Below is a small trained network, with its code and all its weights. Each question gives an input and a class and asks what happens when units are switched off, that is, made to give their printed mean instead of their output.

import numpy as np


def w(rows, s, z=0):
    codes = np.array(rows[::2]) - 128.0
    scale = np.full(codes.shape[1], s)
    scale[-1] = z or s
    return codes * scale


def norm(h):
    return h / np.sqrt((h * h).mean(-1, keepdims=True) + 1e-5)


def f(y):
    return np.maximum(y, 0)


def log_softmax(a):
    a = a - a.max(-1, keepdims=True)
    return a - np.log(np.exp(a).sum(-1, keepdims=True))


def net(x, mask):
    res = np.array(x, float).reshape(1, 3) / 4 @ E
    u = 0
    for l in range(3):
        y = f(norm(res) @ A[l][:, :-1].T + A[l][:, -1])
        res = res + np.where(mask[u : u + 12], y, B[l][:, -1]) @ B[l][:, :-1]
        u += 12
    return log_softmax(norm(res)[-1] @ U[:, :-1].T + U[:, -1])


A, B = {}, {}
E = w([
[144,155,2],'x0',
[109,23,26],'x1',
[80,191,99],'x2',
],0.0042)
A[0] = w([
[171,85,163,86],'0.n1',
[110,83,145,139],'0.n2',
[34,216,99,9],'0.n3',
[158,92,130,205],'0.n4',
[83,176,151,137],'0.n5',
[21,107,140,204],'0.n6',
[99,255,144,84],'0.n7',
[202,86,80,252],'0.n8',
[168,144,117,75],'0.n9',
[178,121,176,118],'0.n10',
[120,118,92,35],'0.n11',
[114,154,182,193],'0.n12',
],0.0075,0.0015)
B[0] = w([
[195,118,147,182],'0.n1',
[126,49,183,182],'0.n2',
[216,65,230,204],'0.n3',
[85,94,186,191],'0.n4',
[115,197,84,195],'0.n5',
[103,159,79,211],'0.n6',
[68,185,170,252],'0.n7',
[128,169,176,247],'0.n8',
[106,75,3,143],'0.n9',
[156,85,110,192],'0.n10',
[115,172,133,158],'0.n11',
[154,118,152,223],'0.n12',
],0.0047,0.0033)
A[1] = w([
[104,141,10,98],'1.n1',
[145,124,77,150],'1.n2',
[172,97,193,136],'1.n3',
[148,255,178,194],'1.n4',
[64,94,7,137],'1.n5',
[123,61,175,32],'1.n6',
[141,96,134,158],'1.n7',
[143,122,149,122],'1.n8',
[231,108,122,140],'1.n9',
[224,149,127,4],'1.n10',
[197,148,230,12],'1.n11',
[46,95,153,185],'1.n12',
],0.0089,0.0013)
B[1] = w([
[55,170,96,194],'1.n1',
[47,150,144,158],'1.n2',
[84,122,89,196],'1.n3',
[163,116,100,255],'1.n4',
[122,184,155,212],'1.n5',
[128,124,134,181],'1.n6',
[184,74,163,156],'1.n7',
[86,165,118,149],'1.n8',
[82,124,186,167],'1.n9',
[57,113,51,150],'1.n10',
[73,133,142,224],'1.n11',
[130,142,1,177],'1.n12',
],0.0072,0.0061)
A[2] = w([
[165,62,146,128],'2.n1',
[113,151,103,62],'2.n2',
[187,68,63,100],'2.n3',
[128,91,214,150],'2.n4',
[95,77,143,113],'2.n5',
[55,142,102,136],'2.n6',
[180,182,159,78],'2.n7',
[255,150,89,59],'2.n8',
[78,93,90,170],'2.n9',
[231,112,103,101],'2.n10',
[138,103,176,2],'2.n11',
[108,203,207,234],'2.n12',
],0.0098,0.0024)
B[2] = w([
[140,242,57,154],'2.n1',
[83,161,108,158],'2.n2',
[175,72,91,152],'2.n3',
[103,173,142,182],'2.n4',
[107,80,154,174],'2.n5',
[150,139,101,230],'2.n6',
[211,118,163,157],'2.n7',
[8,143,156,142],'2.n8',
[179,139,163,210],'2.n9',
[21,174,3,133],'2.n10',
[68,108,187,139],'2.n11',
[173,99,103,254],'2.n12',
],0.0069,0.0061)
U = w([
[131,4,35,155],'0',
[124,103,124,12],'1',
[220,202,186,167],'2',
[26,232,9,166],'3',
[153,149,58,87],'4',
[27,49,237,163],'5',
],0.013,0.011)

Each question gives the input, the list of numbers given to net, and the class t.
The units are the neurons (one row each of A and B). Each row of codes is followed by its name. A weight is (code - 128) times the scale printed after its matrix; where a second scale follows, it is the last column's (A, B and U).
mask holds one flag per neuron, layer by layer. A switched-off neuron (its flag False) gives its mean, the last column of its row in B, instead of its output. The means were averaged over made-up inputs and are rounded, as every weight is.
A unit's drop is (log p(t) with every unit on - log p(t) with that unit switched off) / (log p(t) with every unit on - log p(t) with every unit switched off).
The circuit of an input: a set's keep is (log p(t) with only the set's units on - log p(t) with every unit switched off) / (log p(t) with every unit on - log p(t) with every unit switched off). Starting from the 12 units with the biggest drops (on a tie, the unit counted first), units are removed one at a time, each time the one whose removal leaves the highest keep (on an exact tie, the one counted first), for as long as the keep stays at least 0.8.
units of the circuit, in order: the units of the circuit, biggest drop first
unit that matters most: the unit with the biggest drop
k most important neurons: the k neurons with the biggest drops, biggest first
k most important neurons of layer l: the k neurons of layer l with the biggest drops, biggest first
drop when u is switched off: that unit's drop, to one decimal
input [6,-7,-7], class 3: units of the circuit, in order : [1.n10]
input [2,-3,2], class 2: 2 most important neurons of layer 0 : [0.n7 0.n3]
input [-1,-7,-5], class 5: 2 most important neurons : [1.n12 1.n11]
input [0,7,-1], class 3: 2 most important neurons : [0.n3 1.n5]
input [5,-5,5], class 2: 3 most important neurons : [0.n7 0.n3 1.n12]
input [2,-3,7], class 2: 2 most important neurons : [0.n3 0.n7]
input [-6,3,7], class 4: 2 most important neurons : [0.n6 0.n3]
input [2,-7,-6], class 3: 3 most important neurons : [1.n10 0.n3 1.n11]
input [3,-5,7], class 2: 2 most important neurons of layer 0 : [0.n3 0.n7]
input [4,7,-4], class 3: 2 most important neurons : [1.n5 0.n3]
input [-8,6,-1], class 0: 2 most important neurons : [1.n12 0.n3]
input [-3,1,1], class 0: 2 most important neurons : [1.n12 0.n3]
input [-1,0,6], class 4: 2 most important neurons of layer 2 : [2.n12 2.n9]
input [2,-2,-4], class 5: unit that matters most : 1.n9
input [2,-4,-5], class 5: 3 most important neurons of layer 1 : [1.n9 1.n12 1.n1]
input [5,-7,2], class 2: 2 most important neurons of layer 0 : [0.n7 0.n3]
input [0,-3,7], class 2: drop when 0.n3 is switched off : 0.3
input [6,-8,-8], class 3: drop when 1.n10 is switched off : 2.4
input [0,1,-4], class 5: drop when 0.n6 is switched off : 0.0
input [3,-4,-8], class 5: most important neuron : [1.n9]
